[[-0.13 -0.19 -0.23 -0.04  0.24  0.07]
 [ 0.02  0.05 -0.10 -0.03  0.00 -0.01]
 [-0.11 -0.11  0.01  0.02 -0.17  0.02]] result: -0.01

[[-13.9  -8.0  -0.7  -3.8  -9.5 -10.3 -11.3]
 [-18.5   7.9   1.3  -7.5  21.8  -7.6 -16.5]] result: -11.3

[[  1.172  16.632   7.145   3.610 -13.319]
 [ -4.158  -5.281  11.461  -2.408   9.920]] result: -13.319

[[ 0.00 -0.08 -0.18 -0.01]
 [-0.03 -0.04  0.01  0.01]
 [ 0.20  0.18  0.03 -0.19]] result: 0.01

[[ 131.360   43.351   14.695  -60.734]
 [-112.347  -53.587   38.465  148.453]
 [-211.586  142.020  102.306  133.401]] result: 148.453

[[-0.775  1.515 -1.474 -1.787  0.999]
 [ 0.812  1.031 -1.730 -1.828  1.014]] result: 0.999
---
[[4 5 6 4 5 4 5 4 3 4 3]
 [6 4 6 3 6 5 2 4 3 5 4]
 [4 2 1 4 4 2 3 4 3 4 0]
 [2 3 2 3 2 2 4 2 5 2 7]
 [2 3 3 4 1 4 5 4 4 0 6]
 [1 5 2 4 2 3 4 4 5 3 3]
 [2 3 0 3 2 1 3 2 4 5 1]]
2

[[50 56 49 57 38 52 42 72 46 76 58 65]
 [38 38 56 74 51 48 65 68 59 62 36 56]
 [47 44 46 57 43 41 41 30 46 39 55 43]
 [59 40 52 60 28 74 50 40 40 51 52 54]
 [48 40 54 37 70 42 60 61 63 44 68 44]
 [51 45 72 82 48 54 69 40 71 58 55 59]
 [53 44 59 56 57 54 79 39 69 60 52 30]
 [66 60 53 55 63 57 67 35 34 53 75 69]
 [57 50 40 60 38 52 61 43 64 50 47 22]
 [49 53 43 50 64 70 58 86 61 46 53 68]]
66

[[5840 4545 5217 6244 5924 6298 5360 5740 6393 6190 3983 5475 4190]
 [4782 6589 5885 6566 6589 6858 6903 6651 7083 6316 6108 5713 5268]
 [6071 4352 5336 6154 5639 6141 5195 5501 6251 6127 3902 5485 4290]
 [5266 7280 6789 5604 6369 5810 7134 6258 6151 5815 6824 6065 6920]
 [4989 5540 5437 6655 6378 6870 6200 6508 7026 6442 4901 5640 4390]
 [5088 5654 5525 6694 6350 6823 6325 6430 7006 6368 5048 5670 4384]
 [8234 6576 6209 6193 4857 6375 2823 5790 8038 8001 7321 8832 5564]]
4989

[[ 626   42 -580 -231  255  597  -67 -978  -81  175  -17 -258 -171 -237
  -381]
 [ 221   -4 -761 -231  153  274  -84 -650  115  150 -413 -179 -171 -237
  -737]
 [ 632  118 -580 -231  331  698  -25 -931  -81  150  -17 -258 -171 -237
  -381]
 [ 221   -4 -301 -231  153  274  -84 -650 -171   32  -17 -258 -171 -237
  -237]
 [ 613  188 -580 -231  438  827   25 -842  -81  150  -17 -258 -166 -237
  -383]]
632

[[6506 4615 6506 6987 5351 5961 4771]
 [4699 5719 4299 5929 5644 6336 4931]
 [4587 7620 4235 4400 5046 5787 6443]
 [3756 9210 6458 2538 1591 2256 7545]
 [6163 5459 6615 6268 4310 2986 5020]
 [4944 5274 6570 5477 4267 4079 5976]
 [6639 4601 8198 7433 2722 5401 5069]]
6163

[[162 181 146 158  68 157  66 183  79 157  70 118 164 174 159]
 [ 82 155  97  87 180 183 181 178 173  89 178 116  79  71  86]
 [150  50 137 142 115  39 105  33 131 146 103 172 144 152 152]
 [172 195 171 170  91 181  89 171  77 171  90  56 181 178 178]
 [ 90  69  78  94 151  86 147  89 147  98 152 220 105  98  94]
 [165  76 144 146  96  72  95  78  94 161  95 149 174 178 159]
 [136 191 147 128 133 202 140 186 129 137 143  74 127 134 138]
 [ 86  61  85 101 161 114 172 102 168  85 167 187  92  81  81]
 [197 144 173 198  62 109  72 134  67 203  69  72 205 218 202]]
136
---
[ 0.04  0.12 -0.13  0.11 -0.02 -0.16] >> 0.12, -0.16

[  9.615  -5.015  18.552 -13.894  13.237] >> 18.552, -13.894

[[-194.8   50.5  114.5  -12.6 -137.2]
 [  78.2  -81.8 -218.4   66.7  -40.3]] >> 114.5, -218.4

[ 0.3  1.2 -0.5 -0.9] >> 1.2, -0.9

[[ 0.110 -1.564  1.458  0.937  1.412  1.694]
 [ 1.418  0.273  0.895  1.237  0.542  0.993]
 [ 1.233  0.956  1.099  0.889 -0.127  1.944]] >> 1.944, -1.564

[ 158.875  116.230   77.055  -62.607 -183.567] >> 158.875, -183.567
---
  1    2  -32   -1
 -6    5   -7   -6
  4   -6  -28   -4
value 2

 5  39  -5  -4 value -4

-31   13   -3   -7  -32    8 value -3

  1    0  -30    0    0    3   -3
 -2    0  -38    1   -2    4   -2
 -1   -1  -39    0    0    2    0
value 2

 -9  -16  -32   19  -23    8 value -9

 -2    0   39    1    0    5   -1
 -2    2  -31   -1    1   14   -2
value 5

 21   32  -29  -33    5   15  -37 value 15

13  40   4   6 value 6

-34  -29  -33   15 value -33
---
[[-10   3   3 -40]
 [-14 -25  11 -30]
 [-11   3   4 -40]] value -10, -40

[-39  -8 -34  -2 -13] value -39, -13

[[  2   8  -2 -10 -15  24  15]
 [  2   8  -2 -10 -15  24   7]
 [  2   8  -2 -10 -15  34  15]] value 2, 15

[[-11   8 -14  -2   3 -35]
 [ -4   0   3   5  -6  15]] value -11, 15

[  0 -38   1   0   3  -1] value 0, -1

[[-26  14  -3   0  16   6   8]
 [ -1  -1   4  22  22  25 -10]
 [ -2  -6  -6  -4  32  14   3]] value -26, 3
---
[  58.5   66.0  124.5   25.1   54.1 -151.0] >> -151.0
[-1.43 -0.70 -1.19 -1.17 -0.97  1.42 -1.28] >> -1.28
[ 0.095 -0.031 -0.055 -0.101  0.134] >> 0.134
[-186.90  -17.02 -174.25 -105.48 -109.17  181.59] >> 181.59
[-1.24 -0.77  1.60 -1.97 -1.37  1.74 -1.61] >> -1.61
[-17.361  -6.689 -14.244 -16.086 -12.894  12.774] >> 12.774
[-134.843 -109.686  -83.883   51.825  111.076  -39.676  127.654] >> 127.654
[-0.7  1.7 -1.4 -0.4] >> -0.4
---
-22.071	-14.105	14.438	18.588
-19.180	-0.906	3.703	-8.281
12.309	21.418	-8.283	-1.884
--> 3.703

-59.7	-0.3	103.2	61.0	-118.1	156.9	-67.8
40.8	19.3	56.9	123.5	-22.0	93.3	61.6
--> 56.9

2.1	-0.1	-12.4	-14.5
0.4	15.5	-1.9	15.3
--> -1.9

0.167	0.024	-0.079	0.046	0.154
-0.215	0.104	-0.023	-0.218	-0.004
--> -0.023

-0.194	-0.185	0.058	-0.131	-0.013
-0.034	0.109	0.051	-0.105	0.129
0.078	0.093	0.091	0.062	0.166
--> 0.051

1.904	-1.076	1.200	1.236	1.079	-0.275	1.478
2.077	-1.555	1.029	1.636	0.731	-0.278	1.889
-0.137	-0.827	-0.563	1.325	-1.353	-0.132	1.577
--> 1.029
---
[[ -5 -13 -35   8  -8  -9 -11]
 [  3 -15 -34   8  -2 -10 -11]]
-35

[-35 -22  12  -8  13]
12

[[-16   4  13  13  12]
 [-18   1  20 -23  30]]
13

[ -3 -31 -23 -28 -37   0   5]
-23

[[ 32 -17  14   7  16]
 [-16  30 -25   9 -23]
 [ 38 -10   3  14  30]]
14

[[-31   7  -8 -29  11  18]
 [-19  -6  26   6  41 -14]
 [ 11  -9 -36  38 -10 -27]]
-8
---
[[16, 18, 6, 18, -33, -13], [16, 24, -2, 14, -23, -9], [-29, 0, 5, -2, -13, -8]]	-9
[[-9, 19, 30, -16, -25, 5], [-17, 24, 22, -12, -18, 4], [-18, 26, 18, -14, -17, 13]]	4
[[-23, 26, 8, -22, 13], [-1, -11, 0, 0, -11], [13, -32, 5, 15, -26]]	-11
[[-27, 27, -6, -12], [9, -6, -41, -15], [-15, -29, 18, -2]]	-15
[[37, 26, -15, 4, -15], [2, -13, -15, -25, -11], [-1, -9, -22, -26, -24]]	-11
[[14, -6, -9, 6, 22, -10], [-1, 13, 0, 7, -35, 0], [-4, 33, 13, -12, 33, -26]]	0
---
[[-36  13 -28  16]
 [-18   7   8   7]
 [ -4  -6  -1  -8]]
7

[[ 20  23 -23 -30]
 [ 25  13 -12 -22]]
23

[[-30   4  13  -4]
 [  4  28  11   7]]
4

[[  0 -35   1   0]
 [ -2  29 -34  -2]]
-35

[[-5 18 22 16]
 [-4  8 14  5]
 [-6 12 30 14]]
8

[[  0  37  22  15]
 [  0 -20  -9 -30]
 [ 14 -18 -22 -31]]
-20
